Here is a tiny trained network, its code and every weight. The questions are about switching its units off for an input and a class, where a switched-off unit gives its printed mean instead of its output.

import numpy as np


def w(rows, s, z=0):
    codes = np.array(rows[::2]) - 128.0
    scale = np.full(codes.shape[1], s)
    scale[-1] = z or s
    return codes * scale


def f(y):
    return y / 2 * (1 + np.tanh(0.7978845608 * (y + 0.044715 * y**3)))


def log_softmax(a):
    a = a - a.max(-1, keepdims=True)
    return a - np.log(np.exp(a).sum(-1, keepdims=True))


def net(x, mask):
    res = np.array(x, float).reshape(1, 2) / 4 @ E
    y = f(res @ A[0][:, :-1].T + A[0][:, -1])
    res = res + np.where(mask, y, B[0][:, -1]) @ B[0][:, :-1]
    return log_softmax(res[-1] @ U[:, :-1].T + U[:, -1])


A, B = {}, {}
E = w([
[172,79,147,153,99,209,111,114],'x0',
[94,141,213,124,64,61,245,48],'x1',
],0.012)
A[0] = w([
[29,137,145,36,81,77,174,109,180],'N1',
[148,101,87,135,151,122,99,211,113],'N2',
[92,171,181,147,112,112,125,169,105],'N3',
[81,244,63,171,117,165,94,162,125],'N4',
[219,94,161,193,61,230,109,100,241],'N5',
[131,169,85,100,253,20,127,138,235],'N6',
[153,164,172,209,52,197,192,27,252],'N7',
[102,129,106,125,169,71,255,154,190],'N8',
],0.0096,0.004)
B[0] = w([
[158,156,137,196,33,81,239,66,232],'N1',
[167,36,130,177,168,84,136,137,192],'N2',
[154,134,173,116,118,39,122,49,142],'N3',
[19,32,122,171,151,72,120,140,177],'N4',
[254,138,75,90,116,232,143,149,218],'N5',
[79,160,210,62,69,53,91,164,218],'N6',
[160,218,101,121,81,155,238,48,247],'N7',
[133,153,188,75,60,98,149,65,209],'N8',
],0.0094,0.013)
U = w([
[56,140,177,67,93,65,133,172,182],'0',
[119,134,152,237,109,82,175,30,169],'1',
[31,85,154,139,239,11,25,188,173],'2',
[51,70,121,218,170,141,154,94,35],'3',
[144,66,123,198,241,186,48,242,248],'4',
[134,161,73,82,131,245,167,119,163],'5',
[87,106,179,181,192,135,96,62,33],'6',
[148,137,157,254,251,78,121,86,5],'7',
],0.0083,0.003)

Each question gives the input, the list of numbers given to net, and the class t.
The units are the neurons (one row each of A and B). Each row of codes is followed by its name. A weight is (code - 128) times the scale printed after its matrix; where a second scale follows, it is the last column's (A, B and U).
mask holds one flag per neuron, in row order. A switched-off neuron (its flag False) gives its mean, the last column of its row in B, instead of its output. The means were averaged over made-up inputs and are rounded, as every weight is.
A unit's drop is (log p(t) with every unit on - log p(t) with that unit switched off) / (log p(t) with every unit on - log p(t) with every unit switched off).
The circuit of an input: a set's keep is (log p(t) with only the set's units on - log p(t) with every unit switched off) / (log p(t) with every unit on - log p(t) with every unit switched off). Starting from all 8 units, units are removed one at a time, each time the one whose removal leaves the highest keep (on an exact tie, the one counted first), for as long as the keep stays at least 0.8.
units of the circuit, in order: the units of the circuit, biggest drop first
k most important neurons: the k neurons with the biggest drops, biggest first
drop of u: that unit's drop, to one decimal
input [-7,-2], class 0: 2 most important neurons	(N6, N8)
input [-1,0], class 0: units of the circuit, in order	(N7, N1)
input [-3,-1], class 0: 2 most important neurons	(N2, N6)
input [5,-2], class 5: units of the circuit, in order	(N5)
input [-4,1], class 0: 3 most important neurons	(N7, N6, N2)
input [-8,-2], class 0: 2 most important neurons	(N6, N8)
input [-5,0], class 0: 2 most important neurons	(N6, N7)
input [-1,-2], class 2: 2 most important neurons	(N7, N5)
input [-1,-6], class 2: 2 most important neurons	(N5, N4)
input [-4,0], class 0: drop of N7	0.1
input [8,-6], class 4: drop of N7	0.3
input [-6,1], class 0: drop of N7	0.2
